[6.62 -7.47 4.18 8.29 -8.37 1.20 2.23 -8.05 -8.43 -0.17]  dof
[-8.40 1.20 2.23 8.46 -8.00 8.47 7.56 0.73 -8.46 7.20]  litoz
[4.18 8.30 -8.37 1.20 2.23 8.14 -8.14 -8.45 -8.47 -7.09]  Neboz
[6.41 -8.46 -8.48 8.46 -8.46 8.14 -8.14 -8.45 -8.47 -7.09]  Lem
which: [6.62 -7.47 4.18 8.29 -8.37 1.20 2.23 -8.05 -8.43 -0.17]
dof
which: [4.18 8.29 -8.37 1.20 2.23]
dof
which: [-8.00 8.47 7.56 0.73]
litoz
which: [4.18 8.30 -8.37 1.20 2.23 8.14 -8.14 -8.45 -8.47 -7.09]
Neboz
which: [4.18 8.30]
Neboz
which: [-8.40 1.20 2.23 8.46 -8.00 8.47 7.56 0.73 -8.46]
litoz

[6.07 -4.09 -1.03 -0.35] -> dof
[-5.33 7.35 -1.03 -3.67] -> peg
[6.07 -4.09 4.84 4.80] -> Neboz
[-2.22 9.05 1.57 -0.67] -> Lem
[1.38 1.51 4.07 2.81] -> Febuf
[6.01 -3.28 5.59 5.70] -> bobor
[6.87 -4.84 4.29 5.26] -> tanug
[-2.61 -4.84 4.29 -1.06] -> vimuv
[7.08 -4.83 4.28 5.46] -> bura
which: [6.07 -4.09 4.84 4.80]
Neboz
which: [6.87 -4.84 4.29 5.26]
tanug
which: [-4.09 4.84 4.80]
Neboz
which: [-4.84 4.29 5.26]
tanug
which: [7.08 -4.83 4.28]
bura
which: [-1.03 -3.67]
peg

[-2.47 4.11 -4.59 -1.26 -0.19 -0.41 4.54 2.66 -8.02 5.29 -0.06 0.44 -0.69 5.25 -0.01 7.17]  bobor
[-2.64 -0.54 -5.26 3.18 1.09 -0.45 1.39 1.98 5.68 9.10 -3.42 2.19 0.65 -2.82 -0.09 -1.08]  benan
[-2.72 -1.15 5.86 -3.37 1.93 -4.84 0.13 -2.33 -0.40 -0.29 -0.70 -0.33 0.09 -6.00 -0.62 -4.89]  parib
[1.57 -1.73 0.86 -3.62 1.27 -1.09 3.10 -1.10 3.36 5.24 -2.42 0.43 2.27 6.09 -1.39 2.21]  peg
[-5.93 -2.89 0.78 -1.38 2.64 -1.25 -0.04 2.74 1.64 3.54 -2.72 -1.16 4.52 -5.17 -0.08 7.96]  tanug
[-2.64 -3.16 -5.26 3.18 1.09 -0.45 1.39 -1.93 5.68 9.10 -3.42 2.19 0.65 -2.82 -0.09 -1.08]  litoz
which: [-2.64 -3.16 -5.26 3.18 1.09 -0.45 1.39 -1.93 5.68 9.10 -3.42 2.19 0.65 -2.82 -0.09 -1.08]
litoz
which: [1.93 -4.84 0.13 -2.33 -0.40 -0.29 -0.70 -0.33 0.09 -6.00]
parib
which: [-2.72 -1.16]
tanug

[0.23 -5.18 -4.53 4.00 -8.24 -3.29 8.23 -8.24 -3.11] -> vimuv
[1.05 -0.63 -4.83 -4.45 5.73 -4.83 -5.32 3.92 -4.54] -> peg
[-2.15 0.23 -5.17 -4.53 4.00 -6.44 -5.56 4.95 -6.55] -> bobor
[-1.98 -4.90 4.97 5.69 -8.14 3.18 6.50 -7.70 4.40] -> Lem
[4.10 7.17 -5.43 2.61 5.71 -5.36 2.22 4.28 -6.78] -> bura
[0.55 -5.72 3.32 7.72 -8.04 4.26 8.18 -8.18 2.62] -> tanug
[6.99 7.96 -7.57 5.98 8.08 -7.53 7.60 8.13 -8.09] -> dof
[1.39 7.45 -6.94 6.21 6.88 -6.81 7.79 6.08 -7.48] -> Febuf
[4.96 5.69 2.63 1.93 -4.49 1.97 2.96 -5.83 2.05] -> litoz
which: [0.23 -5.17 -4.53 4.00]
bobor
which: [1.05 -0.63]
peg
which: [4.97 5.69]
Lem
which: [0.23 -5.17 -4.53 4.00 -6.44 -5.56]
bobor
which: [6.21 6.88 -6.81]
Febuf
which: [4.10 7.17 -5.43]
bura

[1.92 4.08 3.54 -0.61 -3.58 -2.12 -2.63 2.01 5.20 -1.83 -4.26 -5.72 2.46 2.61 1.44 -1.10 -1.53 7.20 2.72 0.18 4.12 -6.79 6.58 4.34 4.33 1.58 -7.27 -5.63 6.80 -3.97 -4.74 -2.48 -6.57 -5.91 -3.21 -6.26 -1.83] -> peg
[1.92 5.99 -4.93 4.11 -3.92 -2.03 -5.25 -3.63 -0.97 -6.37 -4.26 -5.72 2.46 2.61 1.44 -1.10 -1.53 -4.72 2.72 0.18 4.12 1.67 2.24 4.34 4.33 1.58 -7.27 -5.63 6.80 -3.97 -4.74 -2.48 -6.57 -5.91 -3.21 -6.26 -1.83] -> benan
[-2.84 -4.93 -0.97 4.11 -6.37 -3.92 -3.63 5.99 -5.25 -2.03 7.24 6.46 1.42 -4.47 3.44 4.65 0.82 -6.82 -6.77 -4.10 -0.79 1.67 2.24 -4.63 5.89 -0.47 -6.15 -3.70 -2.87 -2.29 0.54 -5.52 -6.73 2.82 0.52 5.67 1.12] -> bura
which: [0.52 5.67 1.12]
bura
which: [-4.93 -0.97 4.11 -6.37 -3.92 -3.63 5.99 -5.25 -2.03]
bura
which: [-2.84 -4.93 -0.97 4.11 -6.37 -3.92 -3.63 5.99 -5.25 -2.03 7.24 6.46 1.42 -4.47 3.44 4.65 0.82 -6.82 -6.77 -4.10 -0.79 1.67 2.24 -4.63 5.89 -0.47 -6.15 -3.70 -2.87 -2.29 0.54 -5.52 -6.73 2.82 0.52 5.67 1.12]
bura
which: [0.54 -5.52 -6.73 2.82 0.52]
bura

[-1.63 -4.30 5.59 -0.24] = Neboz
[6.83 2.26 -5.66 0.39] = parib
[2.25 -5.66 -4.30 5.80] = Febuf
which: [-1.63 -4.30 5.59]
Neboz
which: [2.26 -5.66]
parib
which: [2.25 -5.66 -4.30]
Febuf
which: [6.83 2.26 -5.66]
parib
which: [2.25 -5.66]
Febuf
which: [6.83 2.26]
parib

[1.13 7.77 0.86 5.66 -7.48 3.29] : parib
[-5.07 5.34 1.47 5.66 0.18 1.72] : Lem
[-5.49 -1.30 2.36 6.50 -0.18 -0.71] : bura
[-6.05 -1.74 -3.20 -2.78 -1.00 2.19] : peg
[0.32 -2.10 1.58 2.44 -6.82 -5.14] : Febuf
[-5.49 -1.30 2.36 6.50 -0.18 -1.47] : litoz
[-0.73 4.53 -1.37 -0.07 0.26 2.14] : tanug
[1.22 4.93 -2.80 -1.69 -4.93 -4.97] : benan
[-5.98 4.35 1.09 -1.92 0.33 -4.53] : vimuv
[-2.29 0.97 -4.88 1.98 2.59 1.04] : Neboz
[1.74 2.12 -5.36 4.72 2.69 -2.33] : bobor
[-2.49 -2.89 -4.01 5.22 -2.49 -0.51] : dof
which: [-5.07 5.34]
Lem
which: [0.26 2.14]
tanug
which: [7.77 0.86]
parib
which: [-4.88 1.98]
Neboz
which: [2.12 -5.36]
bobor

[3.57 5.89 -8.61 -6.15] : Neboz
[-3.03 -5.23 -4.14 -3.02] : parib
[-4.13 -3.02 -5.23 -4.07] : vimuv
which: [-4.14 -3.02]
parib
which: [-3.02 -5.23]
vimuv
which: [-3.03 -5.23]
parib
which: [-4.13 -3.02 -5.23]
vimuv
which: [-3.02 -5.23 -4.07]
vimuv

[0.27 1.30 1.02 -0.82 1.82 -2.49] -> tanug
[0.10 -0.32 -0.47 0.93 2.78 -1.98] -> Neboz
[3.50 -2.52 1.80 -1.00 1.02 -1.34] -> parib
[3.82 1.02 -2.51 2.20 1.05 -1.95] -> bura
[0.27 1.30 1.02 -0.82 3.68 -2.49] -> peg
[0.02 0.28 -0.34 -0.22 -0.03 -0.09] -> dof
[-0.34 -1.53 2.31 -6.86 -0.44 2.31] -> benan
[3.82 1.02 -1.85 2.20 1.05 -1.95] -> bobor
[-1.27 -0.02 2.00 -2.16 -1.41 1.87] -> Lem
[0.10 -0.32 -1.41 -2.16 2.00 1.87] -> Febuf
which: [3.82 1.02 -1.85 2.20 1.05]
bobor
which: [2.00 -2.16 -1.41 1.87]
Lem

[2.40 -0.75 5.36 -1.89 -0.24 5.14 0.43] -> tanug
[0.04 2.80 -4.19 0.53 -0.24 5.14 0.43] -> peg
[-2.24 -2.88 -2.56 0.11 -1.54 -1.59 0.78] -> litoz
[-2.24 -2.88 -2.56 0.11 -1.54 2.81 0.78] -> Lem
[3.18 -1.89 2.40 -0.75 2.09 -1.63 -0.86] -> bura
[-4.19 0.04 2.80 0.53 2.09 -1.63 -0.86] -> benan
which: [0.04 2.80 -4.19 0.53]
peg
which: [-4.19 0.04 2.80 0.53]
benan
which: [-2.24 -2.88 -2.56 0.11 -1.54 2.81 0.78]
Lem
which: [0.04 2.80 0.53]
benan
which: [-0.75 5.36 -1.89 -0.24 5.14 0.43]
tanug

[0.82 -1.04 0.74 -0.55 2.06 -1.27 -0.79 -1.60 -0.05 -1.85 2.14 -1.22 0.39 0.56 1.23 -1.36 1.28 0.10 0.88 -0.72 -0.39 -0.01 1.06 -2.45 -0.79 0.09 0.62 -4.61 -0.09 2.77 0.48 0.08 1.09 -0.09 -0.64 -0.76 0.30 -0.59 -0.18 -1.31 -2.43 1.26 2.17 -0.35 -0.56 3.03 1.19 0.55 -0.54 -0.02 0.69 1.17 -0.01 -1.90 0.37 4.45] : vimuv
[0.20 -0.30 0.06 0.50 0.62 -1.29 -1.62 -0.01 0.02 -0.69 1.44 -2.88 -0.36 -1.11 0.57 -0.79 1.37 -0.98 -0.21 -0.10 -0.30 -0.49 -1.23 -0.73 0.27 0.20 -0.80 0.13 0.58 -1.66 -0.32 -0.31 -2.02 -0.31 -0.20 0.85 0.36 -1.22 0.17 -0.07 -0.28 -1.82 0.33 5.03 0.25 -2.58 -0.05 -0.26 0.47 1.11 -0.75 -2.12 -0.40 -0.34 -0.31 0.35] : parib
[-0.51 0.97 0.72 0.30 -1.07 -1.02 -0.53 -1.63 0.06 0.26 -1.25 1.28 -1.22 -1.36 0.10 -0.72 1.23 0.56 0.88 0.39 0.65 -0.16 -1.27 -3.01 -0.21 -0.34 -1.99 1.05 -1.07 1.02 0.34 0.97 -1.53 0.27 -1.91 0.45 0.34 -4.93 -0.28 -2.11 -1.01 -0.62 -1.33 2.43 0.40 -3.40 2.86 0.19 -0.94 0.73 -1.21 2.91 0.12 -0.17 -0.87 1.66] : bobor
[-0.53 -1.28 -1.03 0.06 1.29 0.67 0.37 -1.14 0.90 -1.83 -0.01 0.20 -0.30 0.06 0.50 0.62 -1.29 -1.61 1.04 -0.95 0.25 -0.82 0.48 0.47 1.34 -0.33 0.29 -2.38 0.59 0.86 0.65 1.11 3.17 -0.13 1.63 -0.90 -0.65 -0.84 1.18 0.70 -1.07 1.70 0.00 -3.54 -1.01 -7.67 -0.67 0.14 0.91 0.08 -1.53 -1.40 -2.75 -1.40 2.54 -4.06] : litoz
[0.29 0.91 1.02 -0.16 -1.22 0.75 -2.84 0.50 -0.19 -0.03 -2.55 1.38 1.75 0.69 0.32 -0.70 0.03 0.59 -1.34 0.29 -0.29 -1.27 1.33 -1.72 -1.19 0.31 0.22 5.84 -0.22 1.20 -1.76 0.09 -8.14 -0.70 0.39 0.94 0.33 -2.52 -0.26 0.59 -0.10 -1.71 0.55 -3.78 -2.27 -0.96 -0.72 -0.35 -0.18 -0.17 -0.29 -0.83 1.63 -0.28 -0.43 1.68] : benan
[0.15 1.68 0.24 -0.29 -0.77 1.59 0.40 0.67 0.66 -1.00 -2.99 -0.02 -1.44 4.07 -0.25 -0.16 -2.62 -0.22 0.43 -0.51 -0.47 -0.68 0.24 3.00 -0.57 -0.41 0.04 0.29 -0.97 0.38 0.28 -0.75 4.90 1.04 0.98 -0.77 1.05 1.77 -0.61 0.68 0.38 1.89 1.21 0.77 -0.54 2.19 0.56 0.08 1.05 0.22 -1.02 -0.42 -1.18 0.04 -1.01 -0.79] : Febuf
which: [0.20 -0.30 0.06 0.50 0.62 -1.29 -1.61]
litoz
which: [1.28 -1.22 -1.36 0.10 -0.72 1.23 0.56 0.88 0.39]
bobor
which: [5.84 -0.22 1.20 -1.76 0.09 -8.14 -0.70 0.39 0.94 0.33 -2.52 -0.26]
benan

[-1.80 -0.93 6.29 -3.21 4.15 -4.10 -1.25] -> peg
[4.65 2.35 -0.79 -2.13 -3.30 1.65 2.16] -> parib
[-0.53 0.54 -1.11 1.62 -0.86 1.66 -2.96] -> benan
[2.18 1.04 -5.61 1.19 0.14 -5.88 2.76] -> Lem
[-1.75 -0.15 -7.35 -2.67 2.62 8.89 1.93] -> vimuv
[-2.06 2.69 -2.39 0.79 -6.69 -2.10 -6.09] -> Febuf
[1.91 0.34 -2.68 2.21 -4.66 7.60 0.16] -> tanug
which: [1.91 0.34 -2.68 2.21 -4.66 7.60]
tanug
which: [-2.06 2.69 -2.39 0.79 -6.69]
Febuf
which: [4.65 2.35 -0.79 -2.13 -3.30 1.65]
parib

[1.10 0.49 -3.89 2.36 -0.34 -1.54]  vimuv
[1.82 1.26 -0.51 -1.91 1.10 0.50]  dof
[0.92 0.08 -3.89 -0.88 -1.73 -0.66]  Lem
[-0.51 -1.93 1.10 -0.28 -1.61 2.01]  bura
which: [1.10 0.50]
dof
which: [-3.89 -0.88]
Lem
which: [-0.51 -1.91 1.10]
dof
which: [-0.51 -1.93 1.10 -0.28 -1.61]
bura
which: [1.26 -0.51 -1.91 1.10 0.50]
dof
which: [-1.93 1.10 -0.28]
bura
which: [1.26 -0.51 -1.91]
dof

[-8.93 6.08 -0.48 -3.34] -> vimuv
[0.84 0.42 -0.05 5.61] -> bobor
[6.08 -0.47 -3.34 4.92] -> litoz
which: [6.08 -0.48 -3.34]
vimuv
which: [6.08 -0.47 -3.34]
litoz

[-0.12 1.45 0.03 2.77 5.21 3.88 3.82 -0.27 0.10 -0.09 7.37] -> peg
[-0.13 1.89 0.76 0.81 1.07 2.15 2.16 -0.29 5.05 1.86 2.63] -> benan
[0.04 0.34 -0.03 0.05 -0.27 2.60 0.08 1.22 5.80 1.77 0.84] -> parib
which: [-0.03 0.05 -0.27]
parib
which: [5.21 3.88]
peg
which: [0.34 -0.03 0.05 -0.27 2.60 0.08 1.22 5.80 1.77]
parib

